Below are the code and all the weights of a small trained network. Each question names an input and a target symbol and asks about switching units off, where a switched-off unit gives its printed mean instead of its output.

import numpy as np


def w(rows, s, z=0):
    codes = np.array(rows[::2]) - 128.0
    scale = np.full(codes.shape[1], s)
    scale[-1] = z or s
    return codes * scale


def norm(h):
    return h / np.sqrt((h * h).mean(-1, keepdims=True) + 1e-5)


def f(y):
    return np.maximum(y, 0)


def softmax(a):
    e = np.exp(a - a.max(-1, keepdims=True))
    return e / e.sum(-1, keepdims=True)


def log_softmax(a):
    a = a - a.max(-1, keepdims=True)
    return a - np.log(np.exp(a).sum(-1, keepdims=True))


def net(x, mask):
    ids = ['αγζλπψ'.index(c) for c in x.split()]
    T = len(ids)
    res = E[ids] + P[:T]
    r = norm(res)
    for j in range(2):
        rows = slice(2 * j, 2 * j + 2)
        q, k, v = (r @ M[0][rows].T for M in (Q, K, V))
        z = softmax(np.where(np.tri(T) > 0, q @ k.T / 2**0.5, -1e9)) @ v
        o = O[0][rows]
        res = res + np.where(mask[j], z, o[:, -1]) @ o[:, :-1]
    y = f(norm(res) @ A[0][:, :-1].T + A[0][:, -1])
    res = res + np.where(mask[2:10], y, B[0][:, -1]) @ B[0][:, :-1]
    return log_softmax(norm(res)[-1] @ U[:, :-1].T + U[:, -1])


Q, K, V, O, A, B = {}, {}, {}, {}, {}, {}
E = w([
[143,141,178,50,101],'α',
[81,196,118,198,22],'γ',
[199,119,149,64,74],'ζ',
[158,100,187,106,79],'λ',
[112,229,117,127,59],'π',
[23,165,2,132,54],'ψ',
],0.0049)
P = w([
[142,153,173,154,163],'0',
[146,114,146,131,133],'1',
[95,135,188,82,106],'2',
[137,126,119,144,179],'3',
[138,161,136,229,255],'4',
[117,108,102,141,164],'5',
[81,116,162,107,96],'6',
[118,114,98,141,171],'7',
],0.0085)
Q[0] = w([
[101,47,204,10,33],'h0',
[135,75,137,151,254],'h0',
[146,176,52,248,224],'h1',
[31,79,90,138,22],'h1',
],0.0072)
K[0] = w([
[182,139,65,189,247],'h0',
[140,119,67,65,75],'h0',
[61,128,195,16,2],'h1',
[129,187,145,108,212],'h1',
],0.0079)
V[0] = w([
[26,201,157,80,184],'h0',
[111,116,216,253,73],'h0',
[56,88,248,33,195],'h1',
[98,19,99,174,140],'h1',
],0.0053)
O[0] = w([
[216,56,58,99,73,189],'h0',
[135,94,49,170,254,241],'h0',
[65,21,155,70,73,230],'h1',
[184,87,124,91,207,2],'h1',
],0.0069,0.0032)
A[0] = w([
[110,141,25,139,152,131],'n0',
[74,145,70,181,58,93],'n1',
[2,139,73,126,68,67],'n2',
[71,136,30,147,66,254],'n3',
[149,66,135,233,85,200],'n4',
[86,185,223,137,103,100],'n5',
[95,111,87,173,96,150],'n6',
[123,104,144,86,173,106],'n7',
],0.0071,0.0033)
B[0] = w([
[73,72,102,220,127,184],'n0',
[125,148,61,148,179,199],'n1',
[216,121,85,157,174,216],'n2',
[120,172,2,179,109,255],'n3',
[133,188,128,86,107,228],'n4',
[96,157,183,197,139,163],'n5',
[112,151,82,116,135,193],'n6',
[143,139,126,76,159,154],'n7',
],0.0073,0.006)
U = w([
[68,80,86,105,30,95],'α',
[153,100,81,171,216,138],'γ',
[78,182,219,165,113,148],'ζ',
[118,19,153,58,219,255],'λ',
[96,208,46,136,125,186],'π',
[255,173,160,89,160,10],'ψ',
],0.0094,0.0015)

Each question gives the input, a string of symbols that net reads in full, and the target symbol t.
The units are the heads (2 rows each of Q, K, V and O) and the neurons (one row each of A and B). Each row of codes is followed by its name. A weight is (code - 128) times the scale printed after its matrix; where a second scale follows, it is the last column's (O, A, B and U).
mask holds one flag per unit, heads first, then neurons. A switched-off unit (its flag False) gives its mean, the last column of its rows in O or B, instead of its output. The means were averaged over made-up inputs and are rounded, as every weight is.
A unit's drop is (log p(t) with every unit on - log p(t) with that unit switched off) / (log p(t) with every unit on - log p(t) with every unit switched off).
The circuit of an input: a set's keep is (log p(t) with only the set's units on - log p(t) with every unit switched off) / (log p(t) with every unit on - log p(t) with every unit switched off). Starting from all 10 units, units are removed one at a time, each time the one whose removal leaves the highest keep (on an exact tie, the one counted first), for as long as the keep stays at least 0.8.
units of the circuit, in order: the units of the circuit, biggest drop first
most important unit: the unit with the biggest drop
top k neurons: the k neurons with the biggest drops, biggest first
heads that matter: for each layer, one digit per head in row order, 1 if its drop is at least 0.15 and else 0, layers parted by /
drop of u: that unit's drop, to one decimal
input α π π λ λ α, target λ: heads that matter	01
input α λ ζ, target α: units of the circuit, in order	[h1]
input λ ζ ψ π α, target ψ: units of the circuit, in order	[h0; n3; n1; n0]
input ψ ψ γ α, target ψ: heads that matter	11
input λ ζ γ π λ ψ π, target γ: units of the circuit, in order	[n2; h0]
input ψ α γ α, target α: top 2 neurons	[n2; n1]
input ψ γ λ, target ψ: heads that matter	11
input ζ λ λ π α λ ζ α, target λ: heads that matter	01
input π λ α γ ζ, target α: units of the circuit, in order	[h1; h0; n2]
input ψ λ ζ π λ, target ζ: heads that matter	10
input λ ζ π α, target ζ: units of the circuit, in order	[h0; n5; n3]
input α γ ψ λ λ, target ψ: units of the circuit, in order	[h0; n3; n4; n0]
input γ α α, target γ: heads that matter	11
input λ π λ λ λ λ, target λ: most important unit	h1
input ψ π ζ, target ψ: units of the circuit, in order	[h1; n3]
input α λ γ π ζ ζ λ, target ζ: heads that matter	01
input λ λ λ ψ ζ, target λ: units of the circuit, in order	[h1; n3; n2]
input γ γ λ, target γ: heads that matter	11
input λ ψ λ, target λ: units of the circuit, in order	[h0; n3]
input λ ψ ψ, target γ: heads that matter	10
input λ λ α λ α, target α: heads that matter	11
input π π ψ ζ γ λ α, target γ: top neuron	[n4]
input λ α π λ, target α: heads that matter	01
input ζ π λ ζ γ ζ λ, target γ: top 3 neurons	[n3; n6; n5]
input λ λ ζ γ ζ, target ζ: top 2 neurons	[n3; n2]
input ζ λ ψ ζ ψ λ ψ ζ, target λ: top 2 neurons	[n3; n4]
input α ζ λ λ γ λ ζ, target γ: top 2 neurons	[n3; n0]
input λ π π, target γ: top 2 neurons	[n2; n4]
input ψ ζ ζ γ ζ, target ζ: drop of h1	0.2
